Below are the code and all the weights of a small trained network. Each question names an input and a class and asks about switching units off, where a switched-off unit gives its printed mean instead of its output.

import numpy as np


def w(rows, s, z=0):
    codes = np.array(rows[::2]) - 128.0
    scale = np.full(codes.shape[1], s)
    scale[-1] = z or s
    return codes * scale


def f(y):
    return y / 2 * (1 + np.tanh(0.7978845608 * (y + 0.044715 * y**3)))


def log_softmax(a):
    a = a - a.max(-1, keepdims=True)
    return a - np.log(np.exp(a).sum(-1, keepdims=True))


def net(x, mask):
    res = np.array(x, float).reshape(1, 8) / 4 @ E
    y = f(res @ A[0][:, :-1].T + A[0][:, -1])
    res = res + np.where(mask, y, B[0][:, -1]) @ B[0][:, :-1]
    return log_softmax(res[-1] @ U[:, :-1].T + U[:, -1])


A, B = {}, {}
E = w([
[128,129,127],'x0',
[254,155,41],'x1',
[128,126,128],'x2',
[203,47,207],'x3',
[128,128,127],'x4',
[128,128,127],'x5',
[128,128,128],'x6',
[179,228,234],'x7',
],0.0075)
A[0] = w([
[220,97,32,76],'N0',
[145,108,139,113],'N1',
[134,110,82,163],'N2',
[151,153,123,102],'N3',
[108,101,139,130],'N4',
[65,129,70,214],'N5',
[120,185,118,101],'N6',
[130,99,141,124],'N7',
[135,124,164,138],'N8',
[120,83,142,90],'N9',
[14,95,161,202],'N10',
[133,99,118,135],'N11',
[89,140,89,142],'N12',
[110,107,147,127],'N13',
[139,122,162,140],'N14',
[124,141,66,93],'N15',
[191,7,150,135],'N16',
[214,178,97,87],'N17',
[108,180,239,184],'N18',
[105,205,135,99],'N19',
[159,94,169,141],'N20',
[92,94,47,239],'N21',
[96,39,111,245],'N22',
[167,219,170,186],'N23',
[118,158,69,110],'N24',
[138,164,123,76],'N25',
[159,74,132,139],'N26',
[112,115,94,150],'N27',
[61,156,179,109],'N28',
[118,90,214,77],'N29',
[152,97,127,118],'N30',
[35,111,136,3],'N31',
[112,92,124,98],'N32',
[200,78,203,130],'N33',
[60,115,132,74],'N34',
[72,139,170,97],'N35',
[108,57,113,51],'N36',
[161,71,133,137],'N37',
[128,162,126,104],'N38',
[95,160,173,120],'N39',
[144,138,170,139],'N40',
[137,184,57,36],'N41',
],0.018,0.0048)
B[0] = w([
[62,72,63,219],'N0',
[125,133,125,135],'N1',
[112,127,118,169],'N2',
[139,122,152,137],'N3',
[121,155,96,148],'N4',
[121,111,66,222],'N5',
[147,124,161,149],'N6',
[126,143,104,139],'N7',
[134,97,120,149],'N8',
[131,160,95,146],'N9',
[159,251,135,253],'N10',
[127,147,125,142],'N11',
[114,107,97,175],'N12',
[124,145,102,146],'N13',
[139,98,111,149],'N14',
[119,113,147,167],'N15',
[162,231,159,213],'N16',
[167,150,201,189],'N17',
[148,10,124,226],'N18',
[167,128,166,164],'N19',
[115,127,84,167],'N20',
[95,111,98,237],'N21',
[73,202,73,229],'N22',
[218,73,133,210],'N23',
[120,114,147,171],'N24',
[138,126,158,133],'N25',
[128,189,125,161],'N26',
[127,126,118,162],'N27',
[133,97,64,192],'N28',
[136,121,76,185],'N29',
[120,160,128,141],'N30',
[98,152,212,191],'N31',
[144,161,106,146],'N32',
[86,50,68,208],'N33',
[111,161,156,177],'N34',
[125,107,107,177],'N35',
[165,172,74,169],'N36',
[131,181,126,163],'N37',
[142,119,146,134],'N38',
[139,74,126,167],'N39',
[143,76,144,157],'N40',
[128,137,183,171],'N41',
],0.026,0.013)
U = w([
[27,143,146,235],'0',
[33,51,101,97],'1',
[246,141,148,229],'2',
[215,139,225,14],'3',
[116,161,132,2],'4',
],0.012,0.0072)

Each question gives the input, the list of numbers given to net, and the class t.
The units are the neurons (one row each of A and B). Each row of codes is followed by its name. A weight is (code - 128) times the scale printed after its matrix; where a second scale follows, it is the last column's (A, B and U).
mask holds one flag per neuron, in row order. A switched-off neuron (its flag False) gives its mean, the last column of its row in B, instead of its output. The means were averaged over made-up inputs and are rounded, as every weight is.
A unit's drop is (log p(t) with every unit on - log p(t) with that unit switched off) / (log p(t) with every unit on - log p(t) with every unit switched off).
The circuit of an input: a set's keep is (log p(t) with only the set's units on - log p(t) with every unit switched off) / (log p(t) with every unit on - log p(t) with every unit switched off). Starting from the 12 units with the biggest drops (on a tie, the unit counted first), units are removed one at a time, each time the one whose removal leaves the highest keep (on an exact tie, the one counted first), for as long as the keep stays at least 0.8.
circuit, biggest first: the units of the circuit, biggest drop first
most important unit: the unit with the biggest drop
k most important neurons: the k neurons with the biggest drops, biggest first
drop when u is switched off: that unit's drop, to one decimal
input [-3,-8,1,-2,1,7,1,1], class 2: 4 most important neurons : [N10 N0 N33 N18]
input [6,-5,8,0,1,-4,7,1], class 2: 3 most important neurons : [N10 N0 N33]
input [-7,-3,0,0,-4,6,8,-8], class 0: circuit, biggest first : [N22]
input [3,0,1,0,-7,2,-5,-1], class 0: circuit, biggest first : [N18 N23]
input [7,-5,8,-1,-6,5,-2,0], class 0: 3 most important neurons : [N23 N10 N16]
input [0,-2,6,4,-8,7,8,-7], class 4: 2 most important neurons : [N16 N36]
input [-5,-5,1,1,4,-5,6,-8], class 4: 2 most important neurons : [N10 N36]
input [7,-1,-8,6,-4,2,7,-2], class 4: 2 most important neurons : [N16 N0]
input [-1,7,-8,-1,-1,-8,2,-1], class 1: 2 most important neurons : [N0 N10]
input [4,-6,-5,0,-4,-3,7,6], class 2: 2 most important neurons : [N0 N23]
input [-6,-8,-2,-4,4,-3,6,4], class 2: 2 most important neurons : [N10 N28]
input [1,-1,6,3,3,2,3,4], class 1: 2 most important neurons : [N10 N33]
input [-2,6,3,3,2,0,6,-7], class 0: 2 most important neurons : [N16 N0]
input [5,8,6,6,2,-6,-1,-8], class 0: most important unit : N0
input [5,-3,-2,-1,-5,5,2,1], class 2: 3 most important neurons : [N0 N33 N21]
input [6,0,5,-1,-5,8,6,3], class 2: 2 most important neurons : [N31 N0]
input [-8,0,8,5,4,-5,-1,7], class 1: 3 most important neurons : [N33 N10 N18]
input [-1,-5,-7,-6,-1,-5,5,6], class 2: drop when N21 is switched off : 0.0
input [-5,0,7,-7,-8,3,-5,3], class 2: drop when N17 is switched off : 0.1
input [5,7,-7,-2,-3,-7,8,1], class 3: most important unit : N17
input [-8,-2,-3,0,2,0,-6,1], class 2: drop when N5 is switched off : 0.4
input [-5,4,5,-5,-4,7,1,1], class 3: drop when N17 is switched off : 0.1
